Here is a tiny trained network, its code and every weight. The questions are about switching its units off for an input and a target symbol, where a switched-off unit gives its printed mean instead of its output.

import numpy as np


def w(rows, s, z=0):
    codes = np.array(rows[::2]) - 128.0
    scale = np.full(codes.shape[1], s)
    scale[-1] = z or s
    return codes * scale


def f(y):
    return np.maximum(y, 0)


def softmax(a):
    e = np.exp(a - a.max(-1, keepdims=True))
    return e / e.sum(-1, keepdims=True)


def log_softmax(a):
    a = a - a.max(-1, keepdims=True)
    return a - np.log(np.exp(a).sum(-1, keepdims=True))


def net(x, mask):
    ids = ['ΓΔΛΠΨεζηθμξσφω'.index(c) for c in x.split()]
    T = len(ids)
    res = E[ids] + P[:T]
    r = res
    for j in range(3):
        rows = slice(2 * j, 2 * j + 2)
        q, k, v = (r @ M[0][rows].T for M in (Q, K, V))
        z = softmax(np.where(np.tri(T) > 0, q @ k.T / 2**0.5, -1e9)) @ v
        o = O[0][rows]
        res = res + np.where(mask[j], z, o[:, -1]) @ o[:, :-1]
    y = f(res @ A[0][:, :-1].T + A[0][:, -1])
    res = res + np.where(mask[3:7], y, B[0][:, -1]) @ B[0][:, :-1]
    return log_softmax(res[-1] @ U[:, :-1].T + U[:, -1])


Q, K, V, O, A, B = {}, {}, {}, {}, {}, {}
E = w([
[149,135,100],'Γ',
[176,167,122],'Δ',
[165,163,115],'Λ',
[70,129,81],'Π',
[157,68,172],'Ψ',
[174,82,56],'ε',
[133,125,111],'ζ',
[115,99,116],'η',
[181,234,122],'θ',
[51,121,81],'μ',
[253,223,75],'ξ',
[120,127,43],'σ',
[51,173,80],'φ',
[88,126,60],'ω',
],0.013)
P = w([
[2,140,150],'0',
[255,90,30],'1',
[216,75,26],'2',
[180,68,20],'3',
[204,89,91],'4',
[192,93,91],'5',
[187,93,85],'6',
[205,111,101],'7',
[203,123,87],'8',
[177,124,70],'9',
[186,120,76],'10',
[195,118,61],'11',
[198,149,61],'12',
[200,168,67],'13',
],0.0083)
Q[0] = w([
[107,143,71],'head 0',
[128,155,195],'head 0',
[242,155,7],'head 1',
[43,181,169],'head 1',
[168,165,92],'head 2',
[10,133,150],'head 2',
],0.014)
K[0] = w([
[61,188,153],'head 0',
[161,90,69],'head 0',
[12,156,227],'head 1',
[229,81,102],'head 1',
[108,117,85],'head 2',
[139,108,49],'head 2',
],0.011)
V[0] = w([
[232,95,61],'head 0',
[132,238,176],'head 0',
[115,224,129],'head 1',
[244,112,73],'head 1',
[71,114,189],'head 2',
[145,2,229],'head 2',
],0.0091)
O[0] = w([
[152,93,100,209],'head 0',
[144,164,205,114],'head 0',
[143,200,230,178],'head 1',
[251,16,104,32],'head 1',
[79,151,97,43],'head 2',
[79,163,93,2],'head 2',
],0.013,0.0055)
A[0] = w([
[28,97,152,252],'neuron 0',
[106,169,154,24],'neuron 1',
[250,214,196,215],'neuron 2',
[207,255,13,74],'neuron 3',
],0.0074,0.0013)
B[0] = w([
[174,104,77,146],'neuron 0',
[126,143,146,156],'neuron 1',
[178,1,61,253],'neuron 2',
[5,111,177,218],'neuron 3',
],0.0065,0.011)
U = w([
[137,141,94,106],'Γ',
[121,99,146,213],'Δ',
[127,112,138,85],'Λ',
[104,135,119,88],'Π',
[80,123,33,69],'Ψ',
[141,109,6,184],'ε',
[103,119,107,134],'ζ',
[79,108,88,93],'η',
[166,109,226,171],'θ',
[64,100,136,87],'μ',
[189,103,117,2],'ξ',
[134,128,83,73],'σ',
[141,176,171,186],'φ',
[140,158,89,73],'ω',
],0.012,0.0086)

Each question gives the input, a string of symbols that net reads in full, and the target symbol t.
The units are the heads (2 rows each of Q, K, V and O) and the neurons (one row each of A and B). Each row of codes is followed by its name. A weight is (code - 128) times the scale printed after its matrix; where a second scale follows, it is the last column's (O, A, B and U).
mask holds one flag per unit, heads first, then neurons. A switched-off unit (its flag False) gives its mean, the last column of its rows in O or B, instead of its output. The means were averaged over made-up inputs and are rounded, as every weight is.
A unit's drop is (log p(t) with every unit on - log p(t) with that unit switched off) / (log p(t) with every unit on - log p(t) with every unit switched off).
The circuit of an input: a set's keep is (log p(t) with only the set's units on - log p(t) with every unit switched off) / (log p(t) with every unit on - log p(t) with every unit switched off). Starting from all 7 units, units are removed one at a time, each time the one whose removal leaves the highest keep (on an exact tie, the one counted first), for as long as the keep stays at least 0.8.
units of the circuit, in order: the units of the circuit, biggest drop first
unit that matters most: the unit with the biggest drop
k most important neurons: the k neurons with the biggest drops, biggest first
which heads matter: for each layer, one digit per head in row order, 1 if its drop is at least 0.15 and else 0, layers parted by /
drop when u is switched off: that unit's drop, to one decimal
input θ ε ζ, target θ: unit that matters most : head 0
input ε θ ε φ ε φ θ, target ε: units of the circuit, in order : head 1; head 0
input ξ Λ ε ζ θ ξ ε θ, target ξ: units of the circuit, in order : head 1; neuron 2
input θ ε ε ε ε ε, target θ: which heads matter : 110
input θ Λ ε ε Ψ μ, target θ: which heads matter : 110
input Ψ σ θ Δ, target Ψ: which heads matter : 011
input θ ε η, target θ: units of the circuit, in order : head 0; head 1
input ξ ε η ε ε, target ξ: which heads matter : 010
input θ ε θ θ ζ Δ η η η ζ ε θ Δ, target θ: which heads matter : 010
input φ ε ε θ μ Λ, target φ: which heads matter : 010
input φ Γ φ θ Ψ θ ε, target φ: units of the circuit, in order : head 1; head 0
input θ Ψ Λ ε ε Λ Δ θ ε φ ξ ε φ Δ, target θ: which heads matter : 011
input Ψ σ θ, target Ψ: which heads matter : 011
input θ ξ Δ θ Δ θ θ Γ ε ξ, target θ: units of the circuit, in order : head 1; head 0
input Ψ Δ Δ ξ Δ Λ ω ε ε φ ε Ψ, target ε: units of the circuit, in order : head 0; head 1
input θ ε θ ε φ θ, target θ: which heads matter : 011
input ε ξ Δ ζ ε ε ω ω, target ε: units of the circuit, in order : head 1
input φ θ ξ, target φ: which heads matter : 110
input Ψ θ Γ ε ε φ ε, target Ψ: 2 most important neurons : neuron 2; neuron 3
input Ψ ω ξ Λ, target Ψ: unit that matters most : head 2
input θ Δ ε θ Δ Γ Γ, target θ: drop when head 1 is switched off : 0.5
input ε ε ε μ ξ Λ, target ε: drop when head 2 is switched off : 0.0
input ε ξ ε ζ σ ε ξ φ, target ε: drop when head 1 is switched off : 1.0
input ε ξ ζ Γ ε ε θ θ ε ε ε Λ ξ Δ, target ε: drop when head 1 is switched off : 0.5
